Here is a tiny trained network, its code and every weight. The questions are about switching its units off for an input and a target symbol, where a switched-off unit gives its printed mean instead of its output.

import numpy as np


def w(rows, s, z=0):
    codes = np.array(rows[::2]) - 128.0
    scale = np.full(codes.shape[1], s)
    scale[-1] = z or s
    return codes * scale


def norm(h):
    return h / np.sqrt((h * h).mean(-1, keepdims=True) + 1e-5)


def f(y):
    return np.maximum(y, 0)


def softmax(a):
    e = np.exp(a - a.max(-1, keepdims=True))
    return e / e.sum(-1, keepdims=True)


def log_softmax(a):
    a = a - a.max(-1, keepdims=True)
    return a - np.log(np.exp(a).sum(-1, keepdims=True))


def net(x, mask):
    ids = ['αγδεζηθλμξπστφψω'.index(c) for c in x.split()]
    T = len(ids)
    res = E[ids] + P[:T]
    r = norm(res)
    for j in range(2):
        rows = slice(3 * j, 3 * j + 3)
        q, k, v = (r @ M[0][rows].T for M in (Q, K, V))
        z = softmax(np.where(np.tri(T) > 0, q @ k.T / 3**0.5, -1e9)) @ v
        o = O[0][rows]
        res = res + np.where(mask[j], z, o[:, -1]) @ o[:, :-1]
    y = f(norm(res) @ A[0][:, :-1].T + A[0][:, -1])
    res = res + np.where(mask[2:6], y, B[0][:, -1]) @ B[0][:, :-1]
    return log_softmax(norm(res)[-1] @ U[:, :-1].T + U[:, -1])


Q, K, V, O, A, B = {}, {}, {}, {}, {}, {}
E = w([
[78,163,71,44,67],'α',
[127,134,137,113,126],'γ',
[94,121,194,55,35],'δ',
[102,109,104,114,127],'ε',
[67,252,130,99,196],'ζ',
[112,126,122,104,140],'η',
[227,142,82,73,93],'θ',
[115,118,105,124,124],'λ',
[105,119,111,117,141],'μ',
[139,40,105,148,147],'ξ',
[106,119,111,104,148],'π',
[115,132,119,111,140],'σ',
[117,118,101,114,144],'τ',
[114,115,104,108,140],'φ',
[180,188,56,200,186],'ψ',
[129,134,129,107,131],'ω',
],0.025)
P = w([
[216,174,242,216,85],'0',
[139,126,5,50,190],'1',
[135,129,19,62,185],'2',
[126,115,8,72,194],'3',
[132,112,1,82,197],'4',
[122,116,19,78,177],'5',
[131,110,11,81,188],'6',
[127,117,18,82,194],'7',
[133,125,25,78,204],'8',
],0.005)
Q[0] = w([
[201,68,118,100,163],'h0',
[117,53,125,245,170],'h0',
[193,104,157,231,1],'h0',
[170,131,63,42,149],'h1',
[165,123,165,127,73],'h1',
[200,116,198,249,80],'h1',
],0.0099)
K[0] = w([
[193,95,132,148,78],'h0',
[123,97,143,161,165],'h0',
[87,126,32,93,82],'h0',
[215,136,127,105,162],'h1',
[83,159,107,48,116],'h1',
[133,154,7,74,136],'h1',
],0.014)
V[0] = w([
[165,255,165,123,151],'h0',
[94,147,216,174,155],'h0',
[57,118,112,134,229],'h0',
[6,85,86,99,98],'h1',
[134,83,183,51,141],'h1',
[130,157,90,51,121],'h1',
],0.0088)
O[0] = w([
[64,95,3,141,29,208],'h0',
[198,125,196,210,36,97],'h0',
[120,185,201,65,48,87],'h0',
[163,119,58,67,102,1],'h1',
[110,38,244,59,163,156],'h1',
[25,47,134,42,181,146],'h1',
],0.0065,0.0069)
A[0] = w([
[72,6,120,122,133,72],'n0',
[83,228,56,137,48,146],'n1',
[83,185,90,153,174,3],'n2',
[63,223,138,174,253,75],'n3',
],0.0076,0.0035)
B[0] = w([
[220,150,254,177,113,240],'n0',
[114,124,106,53,173,253],'n1',
[136,174,205,238,77,163],'n2',
[92,163,172,163,53,212],'n3',
],0.0089,0.0042)
U = w([
[57,125,119,85,163,80],'α',
[128,96,93,194,128,145],'γ',
[205,62,172,146,238,24],'δ',
[194,135,44,63,196,231],'ε',
[6,130,67,31,79,4],'ζ',
[156,75,187,138,68,171],'η',
[4,116,112,176,245,53],'θ',
[151,231,53,217,197,44],'λ',
[190,205,116,112,58,172],'μ',
[151,218,174,134,192,165],'ξ',
[72,101,186,20,54,93],'π',
[53,88,55,143,26,143],'σ',
[11,250,136,108,116,101],'τ',
[62,138,194,56,194,89],'φ',
[62,177,60,135,130,85],'ψ',
[112,75,113,195,138,120],'ω',
],0.011,0.003)

Each question gives the input, a string of symbols that net reads in full, and the target symbol t.
The units are the heads (3 rows each of Q, K, V and O) and the neurons (one row each of A and B). Each row of codes is followed by its name. A weight is (code - 128) times the scale printed after its matrix; where a second scale follows, it is the last column's (O, A, B and U).
mask holds one flag per unit, heads first, then neurons. A switched-off unit (its flag False) gives its mean, the last column of its rows in O or B, instead of its output. The means were averaged over made-up inputs and are rounded, as every weight is.
A unit's drop is (log p(t) with every unit on - log p(t) with that unit switched off) / (log p(t) with every unit on - log p(t) with every unit switched off).
The circuit of an input: a set's keep is (log p(t) with only the set's units on - log p(t) with every unit switched off) / (log p(t) with every unit on - log p(t) with every unit switched off). Starting from all 6 units, units are removed one at a time, each time the one whose removal leaves the highest keep (on an exact tie, the one counted first), for as long as the keep stays at least 0.8.
units of the circuit, in order: the units of the circuit, biggest drop first
unit that matters most: the unit with the biggest drop
top k neurons: the k neurons with the biggest drops, biggest first
heads that matter: for each layer, one digit per head in row order, 1 if its drop is at least 0.15 and else 0, layers parted by /
drop when u is switched off: that unit's drop, to one decimal
input η θ θ φ α α θ ω, target η: units of the circuit, in order	[h1; h0]
input ξ θ λ ψ θ ψ φ, target ξ: units of the circuit, in order	[h0; h1]
input τ δ π, target τ: units of the circuit, in order	[h1; h0]
input δ ω φ μ α θ θ σ, target δ: unit that matters most	h1
input η ζ ζ δ θ σ ξ φ γ, target η: units of the circuit, in order	[h1; h0]
input ξ θ γ σ ψ σ η π, target ξ: heads that matter	11
input μ μ φ φ θ θ σ ψ η, target μ: heads that matter	11
input η γ ξ η θ φ ε λ, target η: units of the circuit, in order	[h1; n0]
input μ ω θ λ φ η η μ, target μ: units of the circuit, in order	[h0; h1]
input σ σ γ, target σ: heads that matter	10
input α θ θ ξ, target δ: top 2 neurons	[n0; n1]
input ζ θ γ ξ η, target ζ: units of the circuit, in order	[h0; n1]
input φ γ θ φ ε ε, target φ: heads that matter	10
input ζ ζ θ μ τ π η θ σ, target ζ: heads that matter	10
input φ η η μ γ η, target φ: heads that matter	11
input λ ξ ω θ τ ε θ σ η, target λ: unit that matters most	h1
input π σ ψ ω θ ε σ, target π: heads that matter	11
input θ μ θ λ γ, target θ: heads that matter	10
input μ δ σ τ τ σ τ γ, target μ: heads that matter	11
input ξ σ θ θ θ τ, target ξ: unit that matters most	h0
input σ φ λ, target σ: heads that matter	10
input σ θ θ η δ φ φ τ, target σ: heads that matter	10
input η ψ σ, target η: heads that matter	11
input ξ θ σ ξ σ τ θ η, target ξ: heads that matter	11
input η η σ θ τ φ θ ψ π, target η: units of the circuit, in order	[h0; n0]
input φ ξ φ θ π θ ξ φ, target φ: drop when n3 is switched off	0.1
